Here is a tiny trained network, its code and every weight. The questions are about switching its units off for an input and a target symbol, where a switched-off unit gives its printed mean instead of its output.

import numpy as np


def w(rows, s, z=0):
    codes = np.array(rows[::2]) - 128.0
    scale = np.full(codes.shape[1], s)
    scale[-1] = z or s
    return codes * scale


def f(y):
    return y / 2 * (1 + np.tanh(0.7978845608 * (y + 0.044715 * y**3)))


def softmax(a):
    e = np.exp(a - a.max(-1, keepdims=True))
    return e / e.sum(-1, keepdims=True)


def log_softmax(a):
    a = a - a.max(-1, keepdims=True)
    return a - np.log(np.exp(a).sum(-1, keepdims=True))


def net(x, mask):
    ids = ['ΓΔΘΛΠΣΦΨβεζημξτ'.index(c) for c in x.split()]
    T = len(ids)
    res = E[ids] + P[:T]
    q, k, v = (res @ M[0].T for M in (Q, K, V))
    z = softmax(np.where(np.tri(T) > 0, q @ k.T / 2**0.5, -1e9)) @ v
    res = res + np.where(mask[0], z, O[0][:, -1]) @ O[0][:, :-1]
    y = f(res @ A[0][:, :-1].T + A[0][:, -1])
    res = res + np.where(mask[1:25], y, B[0][:, -1]) @ B[0][:, :-1]
    return log_softmax(res[-1] @ U[:, :-1].T + U[:, -1])


Q, K, V, O, A, B = {}, {}, {}, {}, {}, {}
E = w([
[102,120,149],'Γ',
[119,83,131],'Δ',
[161,138,99],'Θ',
[133,100,153],'Λ',
[141,129,90],'Π',
[85,182,124],'Σ',
[164,143,91],'Φ',
[154,139,100],'Ψ',
[46,157,185],'β',
[136,133,91],'ε',
[174,160,251],'ζ',
[104,92,129],'η',
[181,147,85],'μ',
[128,201,64],'ξ',
[106,47,156],'τ',
],0.023)
P = w([
[191,13,2],'0',
[186,41,38],'1',
[174,67,59],'2',
[174,87,73],'3',
[181,109,87],'4',
[182,124,103],'5',
[179,145,114],'6',
[187,169,131],'7',
[183,182,130],'8',
[187,176,123],'9',
],0.0068)
Q[0] = w([
[71,45,225],'H0',
[249,144,53],'H0',
],0.019)
K[0] = w([
[140,37,114],'H0',
[109,246,167],'H0',
],0.012)
V[0] = w([
[87,193,53],'H0',
[2,154,158],'H0',
],0.0079)
O[0] = w([
[59,253,101,221],'H0',
[94,42,40,2],'H0',
],0.012,0.0031)
A[0] = w([
[131,142,75,66],'N0',
[163,155,58,50],'N1',
[152,217,85,226],'N2',
[127,165,129,104],'N3',
[145,160,80,11],'N4',
[134,138,71,83],'N5',
[78,190,224,129],'N6',
[100,147,90,133],'N7',
[115,126,89,204],'N8',
[117,101,194,254],'N9',
[158,80,101,253],'N10',
[150,58,100,96],'N11',
[112,232,172,88],'N12',
[123,92,69,134],'N13',
[87,180,108,249],'N14',
[97,195,174,42],'N15',
[120,184,223,120],'N16',
[186,105,90,93],'N17',
[213,125,156,73],'N18',
[91,48,157,103],'N19',
[11,118,73,75],'N20',
[90,53,156,127],'N21',
[145,214,131,95],'N22',
[158,158,144,172],'N23',
],0.011,0.0055)
B[0] = w([
[147,111,195,148],'N0',
[122,135,207,167],'N1',
[83,121,82,250],'N2',
[181,98,140,154],'N3',
[168,145,204,152],'N4',
[170,149,132,150],'N5',
[147,49,80,179],'N6',
[95,107,143,158],'N7',
[94,55,108,155],'N8',
[75,120,188,171],'N9',
[101,66,212,169],'N10',
[152,193,176,154],'N11',
[147,146,111,218],'N12',
[185,124,58,142],'N13',
[86,97,66,208],'N14',
[164,103,195,169],'N15',
[140,63,109,173],'N16',
[168,105,138,142],'N17',
[210,149,155,152],'N18',
[103,254,147,151],'N19',
[192,118,171,150],'N20',
[105,232,170,152],'N21',
[127,194,164,206],'N22',
[124,92,144,164],'N23',
],0.0063,0.016)
U = w([
[76,99,144,170],'Γ',
[119,148,144,24],'Δ',
[147,162,134,70],'Θ',
[66,178,216,85],'Λ',
[85,122,135,169],'Π',
[42,102,49,246],'Σ',
[152,175,130,40],'Φ',
[125,142,133,126],'Ψ',
[107,29,101,234],'β',
[50,111,128,194],'ε',
[195,116,155,59],'ζ',
[105,151,146,35],'η',
[208,211,130,3],'μ',
[43,254,116,95],'ξ',
[170,153,81,226],'τ',
],0.0088,0.0058)

Each question gives the input, a string of symbols that net reads in full, and the target symbol t.
The units are the heads (2 rows each of Q, K, V and O) and the neurons (one row each of A and B). Each row of codes is followed by its name. A weight is (code - 128) times the scale printed after its matrix; where a second scale follows, it is the last column's (O, A, B and U).
mask holds one flag per unit, heads first, then neurons. A switched-off unit (its flag False) gives its mean, the last column of its rows in O or B, instead of its output. The means were averaged over made-up inputs and are rounded, as every weight is.
A unit's drop is (log p(t) with every unit on - log p(t) with that unit switched off) / (log p(t) with every unit on - log p(t) with every unit switched off).
The circuit of an input: a set's keep is (log p(t) with only the set's units on - log p(t) with every unit switched off) / (log p(t) with every unit on - log p(t) with every unit switched off). Starting from the 12 units with the biggest drops (on a tie, the unit counted first), units are removed one at a time, each time the one whose removal leaves the highest keep (on an exact tie, the one counted first), for as long as the keep stays at least 0.8.
circuit, biggest first: the units of the circuit, biggest drop first
k most important neurons: the k neurons with the biggest drops, biggest first
drop of u: that unit's drop, to one decimal
input Π ξ Λ μ ε ε μ, target ξ: 2 most important neurons : [N22, N2]
input Φ ζ Θ, target ζ: circuit, biggest first : [H0, N18]
input β μ Π ε, target β: circuit, biggest first : [H0, N10]
input Γ μ μ ξ β η ε, target Σ: most important neuron : [N15]
input Σ τ ε Φ μ β Δ ζ, target ζ: circuit, biggest first : [N18, H0]
input Λ ζ ε, target ζ: circuit, biggest first : [H0, N2]
input μ μ β, target β: circuit, biggest first : [N6, N16, H0]
input μ τ ε Γ τ Φ μ μ Σ, target Σ: 2 most important neurons : [N6, N14]
input μ β β ξ β ξ Π μ ε, target ξ: 3 most important neurons : [N6, N16, N10]
input ε ξ ξ Φ μ Λ Θ, target ξ: drop of N9 : 0.0
input Ψ Δ β Π Θ Γ ε, target β: drop of N10 : 0.1
input ε Σ ξ τ β Θ, target β: drop of N19 : 0.1
input Δ Ψ ξ ξ Π, target ξ: drop of N15 : 0.0
input Φ μ μ, target μ: most important neuron : [N18]
